Below are the code and all the weights of a small trained network. Each question names an input and a target symbol and asks about switching units off, where a switched-off unit gives its printed mean instead of its output.

import numpy as np


def w(rows, s, z=0):
    codes = np.array(rows[::2]) - 128.0
    scale = np.full(codes.shape[1], s)
    scale[-1] = z or s
    return codes * scale


def softmax(a):
    e = np.exp(a - a.max(-1, keepdims=True))
    return e / e.sum(-1, keepdims=True)


def log_softmax(a):
    a = a - a.max(-1, keepdims=True)
    return a - np.log(np.exp(a).sum(-1, keepdims=True))


def net(x, mask):
    ids = ['αγδθξστψ'.index(c) for c in x.split()]
    T = len(ids)
    res = E[ids] + P[:T]
    u = 0
    for l in range(2):
        r = res
        for j in range(3):
            rows = slice(2 * j, 2 * j + 2)
            q, k, v = (r @ M[l][rows].T for M in (Q, K, V))
            z = softmax(np.where(np.tri(T) > 0, q @ k.T / 2**0.5, -1e9)) @ v
            o = O[l][rows]
            res = res + np.where(mask[u + j], z, o[:, -1]) @ o[:, :-1]
        u += 3
    return log_softmax(res[-1] @ U[:, :-1].T + U[:, -1])


Q, K, V, O = {}, {}, {}, {}
E = w([
[188,174,163,99,106,65,146,142,136,166,120],'α',
[150,114,161,170,63,224,120,116,133,3,182],'γ',
[87,149,129,169,178,81,127,167,213,102,116],'δ',
[78,152,167,148,122,109,84,69,85,157,71],'θ',
[98,117,82,71,192,109,132,84,87,134,158],'ξ',
[115,207,68,145,138,158,124,77,191,167,115],'σ',
[120,115,144,175,144,87,124,155,139,167,201],'τ',
[49,152,111,121,76,76,186,154,134,134,165],'ψ',
],0.0075)
P = w([
[190,114,16,180,144,32,87,204,76,235,72],'0',
[122,162,54,80,113,45,35,136,139,123,124],'1',
[122,150,111,99,120,75,62,106,143,143,151],'2',
[119,160,142,97,131,99,98,89,156,136,158],'3',
[118,170,176,95,136,110,121,70,163,128,176],'4',
[112,174,195,97,154,131,152,63,170,121,182],'5',
[126,181,213,103,143,150,180,50,172,117,200],'6',
[136,183,244,115,141,154,199,34,174,96,198],'7',
[180,169,252,141,117,164,235,2,174,82,201],'8',
],0.0033)
Q[0] = w([
[184,184,160,35,129,3,122,91,170,164,145],'0.h0',
[114,223,219,138,205,15,129,18,183,117,204],'0.h0',
[93,115,139,162,123,184,110,152,87,132,127],'0.h1',
[100,145,165,116,217,72,181,107,143,211,139],'0.h1',
[159,89,67,122,145,157,156,167,96,116,93],'0.h2',
[93,129,163,127,191,106,196,121,142,216,106],'0.h2',
],0.027)
K[0] = w([
[165,110,113,70,3,64,31,171,156,194,78],'0.h0',
[235,107,208,76,31,70,133,211,124,97,131],'0.h0',
[125,121,127,120,121,46,105,131,123,144,102],'0.h1',
[163,131,193,108,90,227,142,90,171,19,168],'0.h1',
[108,134,86,115,119,74,66,163,145,198,98],'0.h2',
[86,163,228,75,159,130,136,67,184,152,172],'0.h2',
],0.023)
V[0] = w([
[142,108,213,121,111,85,173,147,100,130,109],'0.h0',
[82,144,110,168,85,148,92,121,170,150,109],'0.h0',
[69,141,133,144,25,166,121,55,90,132,63],'0.h1',
[68,113,143,178,60,91,58,125,108,93,247],'0.h1',
[126,111,39,87,200,192,105,70,122,112,135],'0.h2',
[115,100,162,46,132,105,153,133,20,161,130],'0.h2',
],0.012)
O[0] = w([
[132,62,114,178,87,94,52,95,153,115,178,186],'0.h0',
[114,162,209,145,189,158,247,147,106,132,96,89],'0.h0',
[132,163,89,86,127,189,144,254,97,132,160,102],'0.h1',
[128,216,68,235,101,92,62,122,57,154,163,252],'0.h1',
[237,176,107,233,75,54,177,140,48,44,114,233],'0.h2',
[81,106,90,188,60,104,225,86,205,101,61,172],'0.h2',
],0.0046,0.0028)
Q[1] = w([
[80,67,74,128,169,234,131,118,93,82,136],'1.h0',
[125,123,171,173,85,253,124,220,136,111,121],'1.h0',
[119,56,217,165,104,118,134,191,137,172,91],'1.h1',
[115,58,144,88,159,68,151,122,65,103,136],'1.h1',
[152,193,165,142,69,114,123,159,180,145,118],'1.h2',
[100,186,142,152,135,75,100,75,145,63,185],'1.h2',
],0.041)
K[1] = w([
[191,230,132,172,124,28,191,164,68,166,90],'1.h0',
[90,148,56,46,226,61,76,160,95,242,118],'1.h0',
[69,138,45,85,199,55,100,100,147,255,80],'1.h1',
[129,166,125,211,100,94,197,44,186,148,93],'1.h1',
[58,69,114,35,153,178,60,131,129,129,160],'1.h2',
[112,114,202,155,89,212,128,102,138,12,191],'1.h2',
],0.03)
V[1] = w([
[118,92,30,147,214,127,153,137,152,56,188],'1.h0',
[10,112,104,195,116,163,128,119,84,134,109],'1.h0',
[129,69,199,91,112,41,143,193,59,101,159],'1.h1',
[118,153,111,167,87,122,179,239,224,112,157],'1.h1',
[193,123,155,251,148,100,65,141,106,145,117],'1.h2',
[180,132,100,106,107,127,147,137,73,212,239],'1.h2',
],0.025)
O[1] = w([
[181,106,114,175,225,125,207,169,193,60,109,195],'1.h0',
[63,162,136,178,116,158,216,161,58,151,103,100],'1.h0',
[137,71,158,213,90,2,84,109,127,82,201,82],'1.h1',
[46,135,104,52,130,128,107,191,208,160,201,61],'1.h1',
[107,91,239,176,183,91,105,151,163,220,107,255],'1.h2',
[165,141,122,151,96,139,219,94,112,233,216,117],'1.h2',
],0.0086,0.0051)
U = w([
[158,100,117,96,60,27,64,75,171,161,180,181],'α',
[144,124,89,115,125,192,76,150,72,33,133,2],'γ',
[63,113,170,107,197,86,81,209,208,97,91,75],'δ',
[88,156,179,135,103,168,109,111,2,165,14,106],'θ',
[220,112,130,196,131,97,215,94,80,63,85,228],'ξ',
[182,183,121,61,170,248,171,128,151,178,109,166],'σ',
[120,93,196,164,169,145,149,150,121,213,212,100],'τ',
[33,155,62,116,64,61,228,179,138,93,216,151],'ψ',
],0.0044,0.003)

Each question gives the input, a string of symbols that net reads in full, and the target symbol t.
The units are the heads (2 rows each of Q, K, V and O). Each row of codes is followed by its name. A weight is (code - 128) times the scale printed after its matrix; where a second scale follows, it is the last column's (O and U).
mask holds one flag per head, layer by layer. A switched-off head (its flag False) gives its mean, the last column of its rows in O, instead of its output. The means were averaged over made-up inputs and are rounded, as every weight is.
A unit's drop is (log p(t) with every unit on - log p(t) with that unit switched off) / (log p(t) with every unit on - log p(t) with every unit switched off).
The circuit of an input: a set's keep is (log p(t) with only the set's units on - log p(t) with every unit switched off) / (log p(t) with every unit on - log p(t) with every unit switched off). Starting from all 6 units, units are removed one at a time, each time the one whose removal leaves the highest keep (on an exact tie, the one counted first), for as long as the keep stays at least 0.8.
units of the circuit, in order: the units of the circuit, biggest drop first
most important unit: the unit with the biggest drop
heads that matter: for each layer, one digit per head in row order, 1 if its drop is at least 0.15 and else 0, layers parted by /
input ξ γ θ τ α ξ τ θ τ, target δ: heads that matter : 011 / 001
input γ δ α ξ α ξ ξ, target τ: heads that matter : 010 / 001
input α ψ ξ θ α α ξ θ ξ, target θ: heads that matter : 001 / 100
input ξ ξ ξ α ψ, target ψ: units of the circuit, in order : (1.h2; 1.h1)
input τ ξ α σ, target σ: most important unit : 0.h2
input θ γ ξ σ σ ξ, target ψ: heads that matter : 010 / 011
input τ ψ α, target α: units of the circuit, in order : (1.h0; 0.h1; 0.h0)
input σ α θ ξ ξ θ α θ σ, target α: heads that matter : 011 / 110
input γ ξ τ τ α α, target τ: units of the circuit, in order : (1.h2; 0.h1)
input σ ξ ξ γ, target α: units of the circuit, in order : (0.h2; 1.h0; 0.h1; 1.h1)
input ξ α θ ξ σ ξ ψ α ξ, target ψ: heads that matter : 001 / 011
input ψ α ψ α, target ψ: heads that matter : 001 / 111
input θ α γ τ σ ξ ξ σ σ, target ψ: units of the circuit, in order : (0.h1; 1.h1; 1.h2)
input θ σ ξ, target ξ: units of the circuit, in order : (0.h2; 1.h1)
input ξ σ α α ψ θ γ α, target δ: units of the circuit, in order : (1.h2; 0.h2; 1.h1)
input ψ α ξ γ α δ σ, target σ: most important unit : 1.h1
input σ δ σ δ τ, target τ: heads that matter : 001 / 001
input α α α γ ξ ξ ψ σ δ, target γ: heads that matter : 011 / 001
input σ σ α γ ξ θ, target α: units of the circuit, in order : (0.h2; 0.h1; 1.h0; 1.h1)
input σ ξ σ ξ ψ ξ τ α ξ, target τ: most important unit : 0.h2
input ξ ξ σ α, target α: heads that matter : 101 / 100
input ξ γ σ ξ, target δ: heads that matter : 001 / 011
input θ α γ θ α α α, target ψ: units of the circuit, in order : (0.h1; 1.h1; 1.h2)
input σ τ ξ σ, target τ: units of the circuit, in order : (0.h2; 1.h2)
input ξ ξ α ξ ξ, target ξ: heads that matter : 001 / 110
input σ τ α γ, target α: units of the circuit, in order : (1.h0; 0.h1; 1.h1)
